Below is a small trained network, with its code and all its weights. Each question gives an input and a class and asks what happens when units are switched off, that is, made to give their printed mean instead of their output.

import numpy as np


def w(rows, s, z=0):
    codes = np.array(rows[::2]) - 128.0
    scale = np.full(codes.shape[1], s)
    scale[-1] = z or s
    return codes * scale


def norm(h):
    return h / np.sqrt((h * h).mean(-1, keepdims=True) + 1e-5)


def f(y):
    return y / 2 * (1 + np.tanh(0.7978845608 * (y + 0.044715 * y**3)))


def log_softmax(a):
    a = a - a.max(-1, keepdims=True)
    return a - np.log(np.exp(a).sum(-1, keepdims=True))


def net(x, mask):
    res = np.array(x, float).reshape(1, 8) / 4 @ E
    u = 0
    for l in range(2):
        y = f(norm(res) @ A[l][:, :-1].T + A[l][:, -1])
        res = res + np.where(mask[u : u + 6], y, B[l][:, -1]) @ B[l][:, :-1]
        u += 6
    return log_softmax(norm(res)[-1] @ U[:, :-1].T + U[:, -1])


A, B = {}, {}
E = w([
[135,247,79,215,205,212,227,211,233,213,148],'x0',
[145,135,124,133,130,129,116,120,125,134,140],'x1',
[152,122,127,141,134,138,147,117,112,125,121],'x2',
[113,128,135,123,137,129,117,134,127,141,123],'x3',
[132,134,124,121,122,130,125,126,139,118,131],'x4',
[132,125,137,131,124,124,137,116,134,134,121],'x5',
[144,116,125,115,127,126,131,131,135,139,143],'x6',
[169,139,20,104,35,89,126,196,95,214,3],'x7',
],0.015)
A[0] = w([
[149,175,107,144,120,168,153,179,145,147,109,26],'L0N1',
[105,123,197,145,201,147,137,83,158,80,198,254],'L0N2',
[109,116,184,141,212,164,110,56,174,74,227,8],'L0N3',
[134,247,97,193,182,158,202,189,221,172,146,145],'L0N4',
[135,119,124,133,75,102,148,75,132,85,125,210],'L0N5',
[128,151,102,145,58,117,139,172,119,179,82,189],'L0N6',
],0.011,0.0096)
B[0] = w([
[129,141,69,173,102,69,135,103,105,119,93,154],'L0N1',
[29,130,108,136,193,227,73,34,132,26,223,241],'L0N2',
[235,112,90,104,67,26,202,238,165,205,8,195],'L0N3',
[137,214,198,209,89,122,214,188,120,159,132,254],'L0N4',
[124,95,123,79,143,157,103,159,96,139,112,172],'L0N5',
[110,90,96,46,159,108,90,136,159,106,104,203],'L0N6',
],0.012,0.019)
A[1] = w([
[56,193,230,185,51,135,103,80,36,105,213,48],'L1N1',
[137,16,44,44,174,149,22,61,147,98,140,123],'L1N2',
[197,110,143,118,14,12,140,194,73,230,4,198],'L1N3',
[175,157,227,207,122,163,179,111,115,104,209,1],'L1N4',
[148,181,65,149,75,95,129,109,185,171,107,117],'L1N5',
[161,113,192,169,180,125,167,75,167,128,152,13],'L1N6',
],0.011,0.0077)
B[1] = w([
[56,108,225,50,170,246,93,120,92,17,233,154],'L1N1',
[106,37,183,116,147,147,24,36,50,111,161,252],'L1N2',
[253,152,37,106,29,24,177,174,126,249,52,241],'L1N3',
[60,137,163,16,217,173,150,157,202,79,183,164],'L1N4',
[178,166,137,160,127,148,168,85,188,109,104,157],'L1N5',
[105,184,127,76,106,153,185,189,150,139,123,135],'L1N6',
],0.013,0.02)
U = w([
[43,30,199,200,207,215,13,31,56,31,191,105],'0',
[22,210,223,195,217,252,196,137,198,10,227,2],'1',
[191,17,72,40,53,51,27,114,39,185,58,120],'2',
[196,228,37,221,62,68,230,234,209,206,40,228],'3',
],0.016,0.003)

Each question gives the input, the list of numbers given to net, and the class t.
The units are the neurons (one row each of A and B). Each row of codes is followed by its name. A weight is (code - 128) times the scale printed after its matrix; where a second scale follows, it is the last column's (A, B and U).
mask holds one flag per neuron, layer by layer. A switched-off neuron (its flag False) gives its mean, the last column of its row in B, instead of its output. The means were averaged over made-up inputs and are rounded, as every weight is.
A unit's drop is (log p(t) with every unit on - log p(t) with that unit switched off) / (log p(t) with every unit on - log p(t) with every unit switched off).
unit that matters most: the unit with the biggest drop
k most important neurons: the k neurons with the biggest drops, biggest first
top k neurons in layer l: the k neurons of layer l with the biggest drops, biggest first
drop when u is switched off: that unit's drop, to one decimal
input [1,-7,0,0,5,3,7,-2], class 1: unit that matters most	L0N2
input [0,3,-6,-7,4,3,-4,-1], class 0: 3 most important neurons	[L0N2 L0N4 L1N3]
input [7,1,8,-1,4,-7,-7,0], class 1: 2 most important neurons	[L0N3 L1N3]
input [1,0,-7,-1,6,-7,0,5], class 3: 2 most important neurons	[L0N2 L1N2]
input [-1,-8,4,-6,-7,-7,7,-2], class 0: 2 most important neurons	[L0N2 L0N4]
input [-7,6,2,-1,1,4,3,0], class 0: 2 most important neurons	[L0N3 L1N3]
input [-7,-6,8,-5,0,-8,4,0], class 0: 2 most important neurons	[L0N3 L1N3]
input [-2,0,0,8,-5,-1,-7,0], class 0: 2 most important neurons	[L0N3 L0N4]
input [-1,5,4,-1,-7,8,-2,-2], class 0: top 2 neurons in layer 0	[L0N2 L0N4]
input [-7,-7,-3,3,7,5,5,-3], class 0: drop when L1N2 is switched off	0.0
input [8,5,1,-2,-8,6,-1,-1], class 1: drop when L0N3 is switched off	0.1
input [6,-4,-2,-5,6,7,-4,0], class 1: drop when L0N3 is switched off	1.0
